32	3	5	-4
44	-21	1	11
->
-4	1

34	21	26	-14	22
-41	-29	-27	27	-28
-2	6	-3	-14	3
10	8	7	-9	7
37	3	38	18	11
->
22	27	-3	8	37

22	-37	-23
23	-38	-25
24	-39	-26
->
-23	-38	24

26	-13	-16	20	-10
-8	-19	14	5	-17
-37	-17	-10	-12	11
43	-46	-22	-2	-33
5	26	5	24	4
->
-10	5	-10	-46	5

-13	0
8	34
-22	-37
31	-13
->
0	8

44	-15	10	-10
-33	19	13	35
->
-10	13

0	-1	6	42
1	1	1	1
1	-1	-1	-7
-2	-2	-27	-3
0	-1	-1	0
->
42	1	-1	-2

-16	10	9	-7
-44	-29	20	-29
-1	-4	12	16
-6	-12	-3	-13
18	6	5	-11
->
-7	20	-4	-6

-30	0
-23	15
-40	-10
-8	-10
->
0	-23
---
-25	-7	-14	-11	-7	-27	-14	-11
25	-11	-7	-1	4	11	6	13
-28	-4	-10	-9	-15	-27	-12	-21
-33	-5	-6	-12	-15	-10	-16	-22
-9	-8	-11	-8	-4	-17	-7	-5
-5	-8	0	-6	-8	23	-6	-6
->
-5	-9	-33	-28	25	-25
-8	-8	-5	-4	-11	-7
0	-11	-6	-10	-7	-14
-6	-8	-12	-9	-1	-11
-8	-4	-15	-15	4	-7
23	-17	-10	-27	11	-27
-6	-7	-16	-12	6	-14
-6	-5	-22	-21	13	-11

10	31	1
5	15	22
-6	-13	-3
4	-33	-43
4	-4	-24
-5	5	6
->
-5	4	4	-6	5	10
5	-4	-33	-13	15	31
6	-24	-43	-3	22	1

-2	-5	3	3	10	-33	-5	2
-3	2	-2	0	29	35	0	-2
-1	2	7	-4	-41	9	2	-1
-5	1	17	1	-10	19	-1	-3
1	0	29	5	-11	-13	-4	-1
3	-2	-7	5	26	17	8	-1
1	-2	-42	2	-18	-12	-2	0
-3	0	-3	-3	25	-11	3	1
-1	-3	-13	-7	3	34	-1	7
->
-1	-3	1	3	1	-5	-1	-3	-2
-3	0	-2	-2	0	1	2	2	-5
-13	-3	-42	-7	29	17	7	-2	3
-7	-3	2	5	5	1	-4	0	3
3	25	-18	26	-11	-10	-41	29	10
34	-11	-12	17	-13	19	9	35	-33
-1	3	-2	8	-4	-1	2	0	-5
7	1	0	-1	-1	-3	-1	-2	2

-19	-7	-12
-16	27	8
0	1	-5
2	-5	0
6	2	-3
-6	-3	-9
17	8	10
2	2	7
5	2	2
2	-3	-35
-19	19	-9
36	-45	-13
->
36	-19	2	5	2	17	-6	6	2	0	-16	-19
-45	19	-3	2	2	8	-3	2	-5	1	27	-7
-13	-9	-35	2	7	10	-9	-3	0	-5	8	-12

-7	-16	21	-8	-13	-15
-41	17	25	9	-43	16
4	-7	-5	11	-6	-4
22	-4	1	10	-14	-12
6	-15	22	-13	-7	-16
-7	-16	16	-13	11	-17
1	11	-19	4	10	10
->
1	-7	6	22	4	-41	-7
11	-16	-15	-4	-7	17	-16
-19	16	22	1	-5	25	21
4	-13	-13	10	11	9	-8
10	11	-7	-14	-6	-43	-13
10	-17	-16	-12	-4	16	-15

37	-26	-28
-23	19	17
->
-23	37
19	-26
17	-28
